Below are the code and all the weights of a small trained network. Each question names an input and a class and asks about switching units off, where a switched-off unit gives its printed mean instead of its output.

import numpy as np


def w(rows, s, z=0):
    codes = np.array(rows[::2]) - 128.0
    scale = np.full(codes.shape[1], s)
    scale[-1] = z or s
    return codes * scale


def f(y):
    return y / 2 * (1 + np.tanh(0.7978845608 * (y + 0.044715 * y**3)))


def log_softmax(a):
    a = a - a.max(-1, keepdims=True)
    return a - np.log(np.exp(a).sum(-1, keepdims=True))


def net(x, mask):
    res = np.array(x, float).reshape(1, 7) / 4 @ E
    y = f(res @ A[0][:, :-1].T + A[0][:, -1])
    res = res + np.where(mask, y, B[0][:, -1]) @ B[0][:, :-1]
    return log_softmax(res[-1] @ U[:, :-1].T + U[:, -1])


A, B = {}, {}
E = w([
[132,139,128,138,119,133,134],'x0',
[214,58,151,146,151,220,103],'x1',
[144,70,7,177,98,128,115],'x2',
[139,131,127,125,131,122,131],'x3',
[91,97,129,204,222,135,230],'x4',
[125,124,127,124,132,127,124],'x5',
[127,135,131,138,113,135,135],'x6',
],0.013)
A[0] = w([
[95,95,51,174,147,109,170,117],'N0',
[102,176,133,105,99,100,63,254],'N1',
[93,123,129,170,211,132,178,197],'N2',
[144,146,178,111,142,138,106,213],'N3',
[149,78,142,180,199,175,160,86],'N4',
[183,102,178,142,140,170,107,168],'N5',
[197,77,175,160,136,219,96,192],'N6',
[125,68,7,150,92,112,129,203],'N7',
[99,163,161,124,155,125,176,197],'N8',
[124,143,180,141,103,136,136,162],'N9',
[147,95,58,131,105,166,77,129],'N10',
[171,130,169,90,108,148,85,165],'N11',
],0.015,0.009)
B[0] = w([
[171,200,171,247,199,148,135,207],'N0',
[124,189,125,94,27,41,78,226],'N1',
[101,61,255,163,138,124,212,230],'N2',
[46,146,126,78,119,127,86,188],'N3',
[173,139,131,47,205,217,245,201],'N4',
[60,117,42,104,191,231,126,202],'N5',
[125,98,48,56,164,222,85,247],'N6',
[233,195,121,242,140,88,130,255],'N7',
[14,77,219,142,122,74,159,202],'N8',
[90,140,165,107,112,141,139,162],'N9',
[210,42,23,163,118,109,118,205],'N10',
[93,143,93,116,148,169,49,196],'N11',
],0.0093,0.02)
U = w([
[84,191,190,72,73,62,61,255],'0',
[204,187,103,180,66,2,99,151],'1',
[39,152,107,90,174,192,7,132],'2',
[218,35,24,154,138,141,52,61],'3',
[59,15,226,159,120,42,210,150],'4',
[144,191,209,248,206,77,150,115],'5',
[52,64,178,68,194,207,186,39],'6',
[225,111,124,152,226,197,195,89],'7',
],0.0082,0.0037)

Each question gives the input, the list of numbers given to net, and the class t.
The units are the neurons (one row each of A and B). Each row of codes is followed by its name. A weight is (code - 128) times the scale printed after its matrix; where a second scale follows, it is the last column's (A, B and U).
mask holds one flag per neuron, in row order. A switched-off neuron (its flag False) gives its mean, the last column of its row in B, instead of its output. The means were averaged over made-up inputs and are rounded, as every weight is.
A unit's drop is (log p(t) with every unit on - log p(t) with that unit switched off) / (log p(t) with every unit on - log p(t) with every unit switched off).
The circuit of an input: a set's keep is (log p(t) with only the set's units on - log p(t) with every unit switched off) / (log p(t) with every unit on - log p(t) with every unit switched off). Starting from all 12 units, units are removed one at a time, each time the one whose removal leaves the highest keep (on an exact tie, the one counted first), for as long as the keep stays at least 0.8.
circuit, biggest first: the units of the circuit, biggest drop first
top k neurons: the k neurons with the biggest drops, biggest first
drop of u: that unit's drop, to one decimal
input [-6,-1,3,-5,4,7,-5], class 5: circuit, biggest first : (N6)
input [3,-3,-1,5,1,7,4], class 4: circuit, biggest first : (N7 N6)
input [-8,0,5,4,-8,-8,6], class 1: top 2 neurons : (N1 N6)
input [-1,4,-8,1,0,-7,-2], class 2: top 3 neurons : (N11 N2 N3)
input [-2,5,-6,4,1,-4,5], class 6: top 2 neurons : (N1 N4)
input [2,-3,0,-5,8,-3,8], class 4: top 2 neurons : (N2 N8)
input [0,4,8,-1,1,5,-8], class 7: top 2 neurons : (N4 N0)
input [-8,0,7,-1,2,-5,-1], class 5: top 2 neurons : (N7 N6)
input [6,-3,1,4,-8,-3,3], class 1: top 2 neurons : (N8 N6)
input [-2,0,4,7,6,0,-4], class 5: top 2 neurons : (N6 N0)
input [-8,0,2,-5,7,8,-1], class 5: top 2 neurons : (N0 N6)
input [-1,0,-2,6,4,-8,-6], class 4: drop of N2 : 0.1
input [7,0,4,3,3,-6,-7], class 5: drop of N0 : 0.3
input [0,1,-6,2,-4,-1,8], class 2: circuit, biggest first : (N11)
input [1,1,-8,-6,-2,-8,-8], class 2: drop of N11 : 0.3
